Below are the code and all the weights of a small trained network. Each question names an input and a class and asks about switching units off, where a switched-off unit gives its printed mean instead of its output.

import numpy as np


def w(rows, s, z=0):
    codes = np.array(rows[::2]) - 128.0
    scale = np.full(codes.shape[1], s)
    scale[-1] = z or s
    return codes * scale


def f(y):
    return np.maximum(y, 0)


def log_softmax(a):
    a = a - a.max(-1, keepdims=True)
    return a - np.log(np.exp(a).sum(-1, keepdims=True))


def net(x, mask):
    res = np.array(x, float).reshape(1, 5) / 4 @ E
    y = f(res @ A[0][:, :-1].T + A[0][:, -1])
    res = res + np.where(mask, y, B[0][:, -1]) @ B[0][:, :-1]
    return log_softmax(res[-1] @ U[:, :-1].T + U[:, -1])


A, B = {}, {}
E = w([
[255,94,104,60,51,110],'x0',
[151,34,221,95,143,162],'x1',
[158,156,178,22,227,65],'x2',
[113,78,42,92,117,41],'x3',
[113,59,93,68,114,86],'x4',
],0.0095)
A[0] = w([
[141,55,77,122,59,102,140],'neuron 1',
[57,118,165,94,220,74,176],'neuron 2',
[255,26,180,68,127,151,254],'neuron 3',
[199,152,48,99,38,87,225],'neuron 4',
[81,106,84,82,219,82,214],'neuron 5',
[148,48,72,110,96,140,125],'neuron 6',
[40,191,150,211,106,200,198],'neuron 7',
],0.0091,0.0033)
B[0] = w([
[110,41,30,187,28,38,195],'neuron 1',
[90,99,198,48,217,35,195],'neuron 2',
[234,32,214,40,38,190,243],'neuron 3',
[234,167,36,150,45,107,227],'neuron 4',
[35,144,75,1,173,6,196],'neuron 5',
[117,24,103,196,16,109,182],'neuron 6',
[6,212,132,230,176,232,254],'neuron 7',
],0.0069,0.013)
U = w([
[248,215,36,148,92,95,185],'0',
[158,2,31,174,15,64,1],'1',
[84,101,132,51,227,27,60],'2',
[255,35,247,61,94,214,90],'3',
[29,194,171,249,180,229,193],'4',
],0.0081,0.0044)

Each question gives the input, the list of numbers given to net, and the class t.
The units are the neurons (one row each of A and B). Each row of codes is followed by its name. A weight is (code - 128) times the scale printed after its matrix; where a second scale follows, it is the last column's (A, B and U).
mask holds one flag per neuron, in row order. A switched-off neuron (its flag False) gives its mean, the last column of its row in B, instead of its output. The means were averaged over made-up inputs and are rounded, as every weight is.
A unit's drop is (log p(t) with every unit on - log p(t) with that unit switched off) / (log p(t) with every unit on - log p(t) with every unit switched off).
The circuit of an input: a set's keep is (log p(t) with only the set's units on - log p(t) with every unit switched off) / (log p(t) with every unit on - log p(t) with every unit switched off). Starting from all 7 units, units are removed one at a time, each time the one whose removal leaves the highest keep (on an exact tie, the one counted first), for as long as the keep stays at least 0.8.
units of the circuit, in order: the units of the circuit, biggest drop first
k most important neurons: the k neurons with the biggest drops, biggest first
drop of u: that unit's drop, to one decimal
input [-4,-8,3,-1,3], class 2: units of the circuit, in order : [neuron 5]
input [3,1,-1,-1,0], class 3: 3 most important neurons : [neuron 3; neuron 5; neuron 1]
input [1,-3,3,-4,3], class 2: 4 most important neurons : [neuron 3; neuron 4; neuron 7; neuron 6]
input [-1,-7,-7,8,-6], class 0: units of the circuit, in order : [neuron 4; neuron 3]
input [3,1,0,2,-8], class 3: 2 most important neurons : [neuron 7; neuron 1]
input [-2,8,-1,2,6], class 3: 2 most important neurons : [neuron 3; neuron 4]
input [-3,2,2,7,8], class 2: 2 most important neurons : [neuron 5; neuron 2]
input [-4,0,4,-1,-3], class 2: 2 most important neurons : [neuron 2; neuron 5]
input [-1,3,1,0,7], class 2: 3 most important neurons : [neuron 5; neuron 4; neuron 2]
input [-6,-6,4,4,-7], class 2: 3 most important neurons : [neuron 5; neuron 2; neuron 6]
input [3,2,5,7,-5], class 3: 3 most important neurons : [neuron 3; neuron 7; neuron 1]
input [-7,-3,7,-5,-1], class 2: 2 most important neurons : [neuron 2; neuron 5]
input [0,-6,5,5,3], class 2: drop of neuron 5 : 0.4
input [-3,1,0,2,7], class 2: drop of neuron 2 : 0.1
input [-2,2,-8,-8,7], class 4: drop of neuron 4 : 0.0
input [-5,-8,-7,5,-2], class 4: most important neuron : [neuron 7]
input [2,-8,6,-5,7], class 2: drop of neuron 4 : -0.1
